Below are the code and all the weights of a small trained network. Each question names an input and a target symbol and asks about switching units off, where a switched-off unit gives its printed mean instead of its output.

import numpy as np


def w(rows, s, z=0):
    codes = np.array(rows[::2]) - 128.0
    scale = np.full(codes.shape[1], s)
    scale[-1] = z or s
    return codes * scale


def norm(h):
    return h / np.sqrt((h * h).mean(-1, keepdims=True) + 1e-5)


def f(y):
    return np.maximum(y, 0)


def softmax(a):
    e = np.exp(a - a.max(-1, keepdims=True))
    return e / e.sum(-1, keepdims=True)


def log_softmax(a):
    a = a - a.max(-1, keepdims=True)
    return a - np.log(np.exp(a).sum(-1, keepdims=True))


def net(x, mask):
    ids = ['αβγζθλμξπστψω'.index(c) for c in x.split()]
    T = len(ids)
    res = E[ids] + P[:T]
    q, k, v = (norm(res) @ M[0].T for M in (Q, K, V))
    z = softmax(np.where(np.tri(T) > 0, q @ k.T / 2**0.5, -1e9)) @ v
    res = res + np.where(mask[0], z, O[0][:, -1]) @ O[0][:, :-1]
    y = f(norm(res) @ A[0][:, :-1].T + A[0][:, -1])
    res = res + np.where(mask[1:9], y, B[0][:, -1]) @ B[0][:, :-1]
    return log_softmax(norm(res)[-1] @ U[:, :-1].T + U[:, -1])


Q, K, V, O, A, B = {}, {}, {}, {}, {}, {}
E = w([
[130,108,148,120,89,140],'α',
[104,146,188,65,35,135],'β',
[10,137,187,54,81,90],'γ',
[133,137,177,139,186,162],'ζ',
[138,29,112,81,154,78],'θ',
[157,161,161,223,76,156],'λ',
[97,157,181,104,109,155],'μ',
[89,66,83,61,107,67],'ξ',
[138,178,236,209,129,197],'π',
[90,154,127,146,76,111],'σ',
[144,147,146,104,107,155],'τ',
[151,95,110,169,151,127],'ψ',
[84,115,154,63,146,128],'ω',
],0.013)
P = w([
[162,121,131,116,172,72],'0',
[31,5,179,212,81,146],'1',
[153,131,132,27,149,122],'2',
[41,21,160,174,109,166],'3',
[153,130,116,37,127,123],'4',
[61,2,162,163,134,202],'5',
[144,147,93,67,124,125],'6',
[57,6,134,166,138,212],'7',
[129,154,85,77,114,122],'8',
[69,21,121,158,146,230],'9',
[122,165,73,90,100,120],'10',
[63,18,120,148,145,213],'11',
[126,168,64,119,94,129],'12',
],0.0072)
Q[0] = w([
[220,245,110,77,115,43],'head 1',
[141,130,66,130,138,101],'head 1',
],0.011)
K[0] = w([
[89,120,52,116,108,250],'head 1',
[129,107,110,127,127,131],'head 1',
],0.017)
V[0] = w([
[254,154,131,20,91,191],'head 1',
[49,237,244,58,130,168],'head 1',
],0.0068)
O[0] = w([
[181,86,138,41,44,200,6],'head 1',
[69,125,120,100,151,253,178],'head 1',
],0.011,0.0024)
A[0] = w([
[146,213,142,74,85,189,16],'neuron 1',
[41,130,153,168,177,132,115],'neuron 2',
[149,248,141,108,145,128,94],'neuron 3',
[110,171,167,136,97,126,164],'neuron 4',
[99,94,159,95,74,195,252],'neuron 5',
[91,135,142,175,154,91,130],'neuron 6',
[172,101,118,154,196,178,157],'neuron 7',
[160,168,62,81,152,168,151],'neuron 8',
],0.011,0.0037)
B[0] = w([
[66,2,163,178,174,148,167],'neuron 1',
[170,142,75,148,145,131,236],'neuron 2',
[144,129,139,66,59,206,157],'neuron 3',
[149,72,142,213,154,92,171],'neuron 4',
[156,208,59,162,92,80,254],'neuron 5',
[153,65,126,133,142,117,203],'neuron 6',
[95,208,216,117,75,60,155],'neuron 7',
[212,84,128,132,146,86,155],'neuron 8',
],0.0087,0.0091)
U = w([
[231,144,82,119,20,110,80],'α',
[75,60,147,117,71,176,191],'β',
[29,185,112,113,139,115,86],'γ',
[166,235,145,121,121,128,174],'ζ',
[154,46,148,91,128,109,148],'θ',
[187,124,154,167,119,150,59],'λ',
[104,72,101,122,156,254,117],'μ',
[111,90,110,88,121,87,83],'ξ',
[114,184,160,159,119,164,97],'π',
[123,98,93,195,247,127,154],'σ',
[208,42,133,92,106,200,173],'τ',
[169,137,182,131,124,37,169],'ψ',
[144,199,68,77,129,148,252],'ω',
],0.0092,0.0032)

Each question gives the input, a string of symbols that net reads in full, and the target symbol t.
The units are the heads (2 rows each of Q, K, V and O) and the neurons (one row each of A and B). Each row of codes is followed by its name. A weight is (code - 128) times the scale printed after its matrix; where a second scale follows, it is the last column's (O, A, B and U).
mask holds one flag per unit, heads first, then neurons. A switched-off unit (its flag False) gives its mean, the last column of its rows in O or B, instead of its output. The means were averaged over made-up inputs and are rounded, as every weight is.
A unit's drop is (log p(t) with every unit on - log p(t) with that unit switched off) / (log p(t) with every unit on - log p(t) with every unit switched off).
The circuit of an input: a set's keep is (log p(t) with only the set's units on - log p(t) with every unit switched off) / (log p(t) with every unit on - log p(t) with every unit switched off). Starting from all 9 units, units are removed one at a time, each time the one whose removal leaves the highest keep (on an exact tie, the one counted first), for as long as the keep stays at least 0.8.
circuit, biggest first: the units of the circuit, biggest drop first
unit that matters most: the unit with the biggest drop
k most important neurons: the k neurons with the biggest drops, biggest first
drop when u is switched off: that unit's drop, to one decimal
input α ζ σ ψ, target α: circuit, biggest first : [head 1; neuron 5]
input σ α ω σ σ ψ σ σ ψ ψ μ, target μ: circuit, biggest first : [neuron 3; neuron 1]
input α σ ζ ψ α λ λ ψ σ ω α λ, target α: unit that matters most : head 1
input σ σ σ σ ζ γ ψ σ σ γ, target σ: circuit, biggest first : [head 1; neuron 2]
input α ω ζ, target ζ: circuit, biggest first : [neuron 7; head 1]
input σ α ω γ σ ψ τ γ σ σ β, target β: 2 most important neurons : [neuron 1; neuron 3]
input τ σ ψ, target ψ: 3 most important neurons : [neuron 5; neuron 2; neuron 7]
input σ α θ σ τ, target τ: 2 most important neurons : [neuron 1; neuron 8]
input σ σ α ξ, target σ: 2 most important neurons : [neuron 2; neuron 5]
input ψ α β, target β: 2 most important neurons : [neuron 1; neuron 2]
input ω σ β σ σ α ψ ω, target ω: 2 most important neurons : [neuron 5; neuron 1]
input σ ψ π σ, target σ: circuit, biggest first : [head 1; neuron 5; neuron 2]
input σ σ α θ σ μ σ σ τ, target τ: circuit, biggest first : [neuron 3; neuron 1]
input σ π α α σ λ γ σ σ β α α, target σ: 3 most important neurons : [neuron 5; neuron 2; neuron 6]
input λ α τ ζ τ μ α μ σ α, target α: 3 most important neurons : [neuron 1; neuron 4; neuron 5]
input σ σ σ λ, target σ: circuit, biggest first : [head 1; neuron 5]
input α σ σ σ λ ψ ω β, target α: unit that matters most : neuron 5
input π μ σ θ ζ, target ζ: 3 most important neurons : [neuron 7; neuron 5; neuron 8]
input α γ σ α ψ ξ, target α: 2 most important neurons : [neuron 5; neuron 1]
input ψ α ζ ζ ψ τ σ β, target ψ: unit that matters most : head 1
input μ ω α ω, target μ: drop when head 1 is switched off : 1.4
input ψ τ ψ σ σ ψ σ μ ψ σ σ, target σ: 2 most important neurons : [neuron 5; neuron 6]
input μ σ ψ ψ σ ψ, target μ: drop when head 1 is switched off : 2.2
input ψ π σ λ ψ β σ σ α τ, target ψ: drop when neuron 7 is switched off : 0.0
